Here is a tiny trained network, its code and every weight. The questions are about switching its units off for an input and a class, where a switched-off unit gives its printed mean instead of its output.

import numpy as np


def w(rows, s, z=0):
    codes = np.array(rows[::2]) - 128.0
    scale = np.full(codes.shape[1], s)
    scale[-1] = z or s
    return codes * scale


def f(y):
    return np.maximum(y, 0)


def log_softmax(a):
    a = a - a.max(-1, keepdims=True)
    return a - np.log(np.exp(a).sum(-1, keepdims=True))


def net(x, mask):
    res = np.array(x, float).reshape(1, 7) / 4 @ E
    y = f(res @ A[0][:, :-1].T + A[0][:, -1])
    res = res + np.where(mask, y, B[0][:, -1]) @ B[0][:, :-1]
    return log_softmax(res[-1] @ U[:, :-1].T + U[:, -1])


A, B = {}, {}
E = w([
[80,107,113,158,111,104],'x0',
[43,195,107,82,240,119],'x1',
[97,95,71,74,101,255],'x2',
[119,122,125,135,121,124],'x3',
[127,128,129,123,128,124],'x4',
[128,129,126,126,129,131],'x5',
[80,196,225,73,26,131],'x6',
],0.0063)
A[0] = w([
[204,22,149,183,2,128,212],'neuron 1',
[156,91,43,143,179,122,66],'neuron 2',
[187,156,157,107,151,165,161],'neuron 3',
[187,194,184,169,172,20,215],'neuron 4',
[108,161,149,234,143,28,119],'neuron 5',
[62,190,181,62,51,113,4],'neuron 6',
[98,74,109,102,137,227,111],'neuron 7',
[103,123,76,89,134,190,114],'neuron 8',
[159,59,49,154,224,122,36],'neuron 9',
[78,177,173,95,77,142,44],'neuron 10',
[51,193,184,96,52,129,14],'neuron 11',
[188,153,185,152,167,38,237],'neuron 12',
[132,71,57,153,189,115,97],'neuron 13',
[4,202,104,102,229,125,111],'neuron 14',
],0.0063,0.0015)
B[0] = w([
[127,253,12,186,204,98,246],'neuron 1',
[162,63,178,100,78,71,198],'neuron 2',
[81,166,89,101,247,171,157],'neuron 3',
[66,118,154,134,103,211,236],'neuron 4',
[73,87,147,141,125,204,210],'neuron 5',
[189,72,150,63,85,71,202],'neuron 6',
[57,93,166,156,99,188,201],'neuron 7',
[70,125,152,186,84,168,189],'neuron 8',
[193,60,176,95,85,90,225],'neuron 9',
[180,96,165,117,112,100,183],'neuron 10',
[205,73,180,66,88,70,200],'neuron 11',
[52,121,157,121,120,206,220],'neuron 12',
[192,82,149,54,105,106,205],'neuron 13',
[173,237,35,198,130,55,253],'neuron 14',
],0.0065,0.0052)
U = w([
[231,48,185,71,114,46,54],'0',
[106,151,128,117,152,134,254],'1',
[149,251,58,164,148,73,89],'2',
[2,93,170,132,125,220,77],'3',
],0.0083,0.0041)

Each question gives the input, the list of numbers given to net, and the class t.
The units are the neurons (one row each of A and B). Each row of codes is followed by its name. A weight is (code - 128) times the scale printed after its matrix; where a second scale follows, it is the last column's (A, B and U).
mask holds one flag per neuron, in row order. A switched-off neuron (its flag False) gives its mean, the last column of its row in B, instead of its output. The means were averaged over made-up inputs and are rounded, as every weight is.
A unit's drop is (log p(t) with every unit on - log p(t) with that unit switched off) / (log p(t) with every unit on - log p(t) with every unit switched off).
The circuit of an input: a set's keep is (log p(t) with only the set's units on - log p(t) with every unit switched off) / (log p(t) with every unit on - log p(t) with every unit switched off). Starting from the 12 units with the biggest drops (on a tie, the unit counted first), units are removed one at a time, each time the one whose removal leaves the highest keep (on an exact tie, the one counted first), for as long as the keep stays at least 0.8.
units of the circuit, in order: the units of the circuit, biggest drop first
k most important neurons: the k neurons with the biggest drops, biggest first
drop when u is switched off: that unit's drop, to one decimal
input [-6,-8,8,-5,1,-2,-5], class 2: units of the circuit, in order	[neuron 1]
input [-4,7,-8,0,3,4,7], class 3: 3 most important neurons	[neuron 4; neuron 12; neuron 5]
input [-4,0,-7,-4,-2,1,6], class 3: units of the circuit, in order	[neuron 4; neuron 12]
input [-4,5,4,3,4,3,-5], class 0: units of the circuit, in order	[neuron 9; neuron 2]
input [5,7,-8,8,-7,6,8], class 0: 4 most important neurons	[neuron 11; neuron 6; neuron 10; neuron 1]
input [4,5,1,-8,0,2,8], class 0: units of the circuit, in order	[neuron 11; neuron 6]
input [-8,-5,-7,0,2,-8,3], class 1: 3 most important neurons	[neuron 1; neuron 7; neuron 8]
input [4,-2,6,7,-6,-3,-6], class 0: 3 most important neurons	[neuron 9; neuron 13; neuron 2]
input [5,-8,-7,-7,8,-1,-1], class 2: 2 most important neurons	[neuron 1; neuron 7]
input [-1,6,-6,-8,-5,-3,-7], class 0: 2 most important neurons	[neuron 9; neuron 13]
input [-7,8,6,-8,-5,-3,7], class 2: 2 most important neurons	[neuron 14; neuron 9]
input [-6,-8,-2,-2,-3,-5,-5], class 2: drop when neuron 14 is switched off	-0.1
input [-2,8,2,8,6,8,0], class 2: drop when neuron 14 is switched off	0.8
input [4,6,0,-7,-2,1,3], class 2: units of the circuit, in order	[neuron 14]
input [2,-5,-8,5,-4,2,4], class 3: drop when neuron 12 is switched off	0.2
